B:
0: [-464  -68   -5  137 -114  166   -4  171  366  -18  363 -235 -195  -45
 -166 -391  -48 -256]
1: [  93   57   67  -39  -32  -44   57 -119 -201  -91 -101  -25  195  131
  218  -54  -23  -21]
2: [ -19   78 -343   -6   63 -186  -35    1 -302   36  -68 -138   68  143
   88 -165  191 -102]
3: [ -41   -1 -123  -83   17   28  -28   49   29  -28  135  -88  -27   47
 -120 -221   71  -96]
4: [ 208   39 -244 -125   84 -104  -55  -49 -261  -20  -30    9  123  150
    6  -75  134   -5]
5: [ -49  -24 -340    7   77 -134  -66  -26 -333   62  -95  -22   44  182
   87 -181   57   -3]
6: [-165  158 -204  156   -1  -15   12  103  -20  -25   64 -238   43 -117
   66   78   66 -217]
7: [-163    0   41  -20   30   72    7   85   77   77    1   74  -56  -19
   17 -229 -126   81]
8: [  45  173  -57  -43   94   90   10   44  -30  -80 -117  -67   69 -256
  -44  285  -53  -16]
9: [ -98   34 -279  136   -7  -55  -11   37 -186  -40   -9 -170  103   38
  149   65   16 -130]
10: [ -44   -7  160  -82  -18  195   48   68  155  -83    2   22   14 -113
  -30    5 -206   72]
11: [  74  -20   27  -27  -74   61   16 -111  -78 -197   75 -126  157  114
   48   -8  -11 -142]
12: [-174  -56   44    4  -77  132   56   94   89  -77   30 -102    6  -22
   64  -88 -161  -15]
13: [  -4   41   94  -57  -66   58   48  -61  -12 -159   42 -157   99   44
   38  -82   14 -146]
14: [  90   54  128  -26  -64   82   24  -56   98 -116  176  -24  119   47
   17  -87   -6 -109]
15: [  14  -53 -216  -67   64   71  -50   45  -92  -58  -27    1   24  -14
  -72   58  -84   53]
16: [-219 -141 -213  -75  146  184 -152  171  192  124  151  160 -269 -107
 -384 -258 -157  128]
17: [-206   47 -295 -189  173   -6  -54  273   60  170  -38  -46 -244 -138
 -263 -313   66   84]
18: [ 186  239  -84 -349  182  -23  -26   -1  -69  -44 -109  -96  -25 -175
 -296  -76  249  -56]
19: [ -55  -29   76   19 -101   64   61  -59  -64 -158   -3 -143  130   83
  151  -35  -84  -93]
20: [ 256  180  168 -221  -28   27   60  -78   52 -188   86 -136  158   -6
  -58  -55  166 -158]
21: [ -28   49  -19  -48   66 -145   -2 -140 -334   88 -217   81   83  196
  195 -302    8   63]
22: [-245 -105 -145  143    9  -87  -47   -7 -181  183   -3  144  -16  255
  211 -423 -112   70]
23: [ 263   45  215  -97  -64   68   35 -300 -186 -296  -43  -69  282  111
   83  122  -20 -126]
24: [ -90  -29 -162  -60   12  -53    3  -61 -276  -78 -149 -155   56  122
   72 -135   12  -52]
25: [  42  156  103  -70   32  -48    7 -100  -42    6   33    5   56   53
    8 -269  118  -98]
26: [ 184   94 -100 -259  150    5  -72   17   -1   29   49   84  -29  -24
 -254 -197  139   28]
27: [-182  -96 -191 -100  101  105  -75  140   53   73   25   39 -175  -53
 -219 -226 -101   93]
28: [ 407  111  314 -245  -27  150   23 -233   61 -292  109    0  218   -3
 -136   83   48 -115]
29: [-269  -61 -208   50   45  121  -23   86  -81  -56 -117 -134  -62 -131
  -52   93 -182   -5]
30: [ -31 -126 -259  -11   56   51  -94   64  -63   29   83   95  -24   91
  -78 -108 -100   69]
31: [  36  -37 -151  -83   22    9  -37    1  -65  -45   82  -31   30  104
  -66 -158   40  -43]
32: [-179    2 -276  -47  126   -8 -103  164   57  175  120   50 -181   -4
 -205 -354   52   17]
33: [-233 -178 -410  149  -19  -65  -66   75 -234   54   36  -67    2  238
  141 -203  -72  -18]
34: [ 265  -38 -223  -29   48  -66  -75 -177 -353  -98  -40   86  222  221
   94   79   17    2]
35: [  82    1 -186 -267  163   69  -45  143  -47   38 -129   89  -63 -106
 -193  -36  -51  200]
36: [ -68  -66   34 -101  -35  176   18   65  124 -133   67  -94  -11  -62
 -106  -38 -129  -19]
37: [  23   51 -302 -101  102 -121  -39  109 -168  103  -39    0    7   85
   20 -196  106   47]
38: [-241   -8 -199 -270  205  154  -59  285  148  116 -115    6 -311 -301
 -405 -184  -93  178]
39: [-192 -209 -303   23   23   75  -63   98 -136   -5  -41   -5  -50   89
    3  -87 -197  104]
40: [   9   74   78 -124   64   -6   34   -3 -103   51 -162  101   45   12
  100 -158  -75  132]
41: [ -69   94   74  -59  -20  -28   53  -89 -116  -72  -72 -144   65   56
   76 -200   56 -124]
42: [  -6   74   55  -55  -61   19   44  -31   17 -130  103 -192   82   48
   11 -146   87 -192]
43: [ 254  -22  -69  -62   -3    3  -77 -203 -144 -151  171   29  177  219
  -52  -85   86 -125]
44: [-158    6   78   -6  -34   92   14   10  100  -56  102  -90  -26   -4
  -42 -216  -49 -109]
45: [  96  -20  147 -222  -32  217   29    0  148 -220   60  -89   33  -91
 -192   28  -92  -28]
46: [ 290  129 -163  -55   18  -51  -16  -56 -149 -128   80  -69  214   59
   37  138  146 -130]
47: [-164   26 -342   34   28 -103  -13   56 -257   -9  -83 -222   24   73
   81  -93   86 -116]
48: [  87  102 -238  -95   68  -53  -15   77 -106  -22    6  -99   59   -4
  -25   -8  126  -58]
49: [ -45  148 -123  -66   84   13    7   -7 -132  -90 -129 -190   32 -155
  -80   98   63 -119]
50: [  22   15  -99 -186   56   -2   15   -9 -179  -71 -165  -86   39   17
  -23  -72   13   28]
51: [  69   40 -173   77    9  144  -61  213  292    7  370   57   10 -117
 -132   83  -43  -52]
52: [ -47   -2 -325  -34   79  -74  -90   85  -58   91  150  -15  -53  117
 -113 -296  141  -65]
53: [-107  -90  -63  -95    3  120   -4   27  -20 -104  -28  -90  -32   -9
  -85  -79 -120    6]
54: [-227   95  -84  -87   76  136   86  145  -98 -132 -387 -265  -25 -377
    3  345 -190   48]
55: [-404   90  -53  155   80   71 -112  331  558  409  519  209 -351  -90
 -258 -702   31  -54]
56: [  67 -205 -138   18  -71  140  -37   -7  -66 -161   91   32  127  144
   54  107 -223   50]
57: [ -26  -32 -176 -239  113   36   -6  118 -115    2 -194  -12  -55  -58
 -105  -78  -57  153]
58: [-213  220  -77  -57  101   99   82  198   10  -53 -261 -256  -52 -424
  -46  268  -69  -23]
59: [-267  109 -205   55   33   37   35  161  -33  -41  -92 -279  -45 -210
   -4   93  -15 -126]
60: [ -15  -18 -143   25   13   93   46  -10 -273 -181 -305 -119  170 -117
  183  429 -243   72]
61: [-327 -211 -231  -50   95  209 -123  160  130   59   97   51 -262  -76
 -336 -231 -214   97]
62: [-363  -16  134 -136  117  240  -15  177  279  119  -57   97 -296 -277
 -281 -292 -247  163]
63: [-159 -112   80 -190   74  329  -46  121  274  -61   27   69 -198 -253
 -373  -60 -264  134]
64: [-200   65 -194 -269  167   82    4  246   25   44 -220 -138 -216 -289
 -273  -84  -14  110]
65: [-130  -36  -28  182 -128    2   26    0    2  -38  193  -82  110  177
  209 -177  -54 -150]
66: [ -47 -100 -239  -87   83   69  -40  176  -48   58  -76   92  -45  -18
  -25  -32 -170  205]
67: [ 345   58  156 -331   44  145   20 -118  -24 -232  -60   18  145  -74
 -163  131  -11   40]
68: [  58   -9    7  224 -173  -48   22 -142  -93 -132  240  -82  273  298
  317  -83   12 -230]
69: [ -53  196 -140   92    2  -24   37   22 -112 -116  -40 -266  121 -135
  100  207   76 -214]
70: [ -43  -23 -144 -115   39   -6  -23  -23 -148  -57  -40 -101    9   73
  -57 -165   33  -47]
71: [  20  -19  104  -91  -71  144    8  -57  117 -199  177 -133   50   15
 -130  -89  -16 -163]

[  58 -385   80 -144  222  130  -32  -90  -68  -18 -215  255 -428  -63
  262 -122   65   39  404 -367  387 -369  142  432  377]
51
[-267   43  -19 -152  260 -167 -153  103 -311 -102   78 -138  169    3
 -157   76 -104  222   86 -112  -92   38 -132 -149   86]
19
[ -57   68  -25  155   27  138  146  -14  294 -141    1  114   56    2
  -72   83  -51   56 -106   10    1   15   33   20    6]
27
[-233  -11  -61 -189  198 -134 -110   84 -205 -104   53 -114  151    9
 -147  121 -128  231   11  -53  -44   49 -120  -82  100]
12
[ -71  -56   19  -73  158  -35  109  258 -345 -241  -28   71  249 -174
 -170  278   30  493 -228 -142   32  -77   57  -99  158]
71
[ -46   -1  -10  135   19  167  115 -185  492  -67   -1    4    5  129
  -23  -55 -189  -92  -34  167  -71   42   65   67 -125]
37
[-241  199    1  144  120    7   32 -103  188 -163   22 -277  219  167
 -120  -98 -260   18  -25  177 -350   88  -25 -186 -294]
24
[  15  248  124  334   76 -131  -30  102 -150 -171   16  245  115  -68
  200 -257  206  109   96 -234  -49  -84  -59 -186  194]
29
[-102 -138   -3 -192  263  -27  -68  107 -277  -14   30  126   13 -154
  -83  174   58  224  120 -202  141    0  -37   14  304]
14
[ 112 -345  299   23  370  320  148 -290  135  213   47  -79   86  -57
  -90 -127 -112 -103  206  255 -268   76  410  -73 -223]
67
[  91 -361  245 -136  411  181   61  -39 -264  162   65  124   81 -243
 -126   91   82  144  182  -41  -27   24  297  -60  124]
28
[-298 -103  -92 -237  241   15 -101 -181   45  -43  -53 -378   11  162
  -66  -35 -325   39  207  146 -186   76  -91   31 -103]
44
[ 145  242  329  429  233 -192 -154  132 -397   31  156  482  134 -221
  252 -391  457   -1  313 -394  -21  -54   -8 -331  358]
60
[-422  103 -254 -172  232   65  -96 -156   11 -163 -202 -383 -182  126
  108  -74 -198   15  416  -45 -139   58 -281  118   22]
65
[ -20  -20  -47   -3  115   92  -12 -125  240  120  126  134   94  -69
    8   16   16  -41   73  181  -52  330 -101  -93  152]
62
[ -87  -66   -5  -84   48  -94   49  231  -96 -229   61  141  197  -36
 -237  293  -93  372 -319 -138  158 -132   31    8  133]
3
[ -85   -8  106  117  151  107   86 -181  275  -24   67 -183  208  123
 -132 -105 -249  -37  -35  277 -316  108  135 -148 -292]
50
[ 231 -143  133  163   16  193  241  109  215  -11  129  516  141 -223
 -132  241  162  171 -299  -42  210   11  236   -1  216]
26
[ -92 -340  149 -171  325  168   91 -209   13   20  -67 -346  119   81
 -163  -26 -323   95   90  248 -280  -22  282  -10 -288]
45
[  19 -192  164   13  115  -29   -7  -65   98  -53   30   73   49   99
  -39 -102 -170   68  -28  -13   38 -173  182   65  -22]
48
[-182   46  -39  128  182  298   93 -253  395  -73 -135  -97 -264  101
   58 -126 -111 -227  358  -57  -67  -72   45  204 -113]
30
[ 147 -196  225  124  118  140   86 -104  323  110  184  273   81  -12
 -156   13  -52  -85  -77   62   54   -9  283   11  -21]
35
[-166  172   -3  174  241  224  134   45  -72 -192 -129   73 -107 -146
    7   44  155   65  257 -300  -22  -98   22   32   95]
56
[-161   79    5  144   47   23   11 -192  355 -148  -43 -191   40  249
   11 -208 -286  -79   44  138 -196  -44    7   10 -234]
2
[   0 -132  222   72  230 -149 -202 -264 -123    5 -119 -150  -55  167
  387 -625 -125  -72  441   12 -195 -171   48  -23   -9]
69
[ 115   97  127  260   28   11  123  260    2 -124  164  553  153 -213
 -139  200  254  193 -235 -292  233  -77  102  -87  289]
4
[ -63   -3   45  121  146  168   30 -157  330   22   47  101  -88   48
  -28  -62  -59 -167  175  -23    0   12   69   75  -11]
66
[ 125  -52   42  136 -178  -28  175  131  347 -183  123  317  297   15
 -168  192 -115  267 -572  124  140  -17  108  -30   45]
17
[-242  283  -76  233  100  141   97  -67  254 -229  -76  -95  -38   90
  -21  -62  -79  -59  132  -81 -150  -25  -64    2 -126]
39
[ -90   18  -22   36  227  169  -68 -276  335  235  157   20    1   -9
    8 -110  -20 -279  325  208 -164  392  -96 -107   38]
40
[-478   61 -216 -231  368   76 -174 -200 -105 -105 -219 -441 -309  121
  117 -118 -180  -73  652 -152 -131   -9 -264  176   36]
68
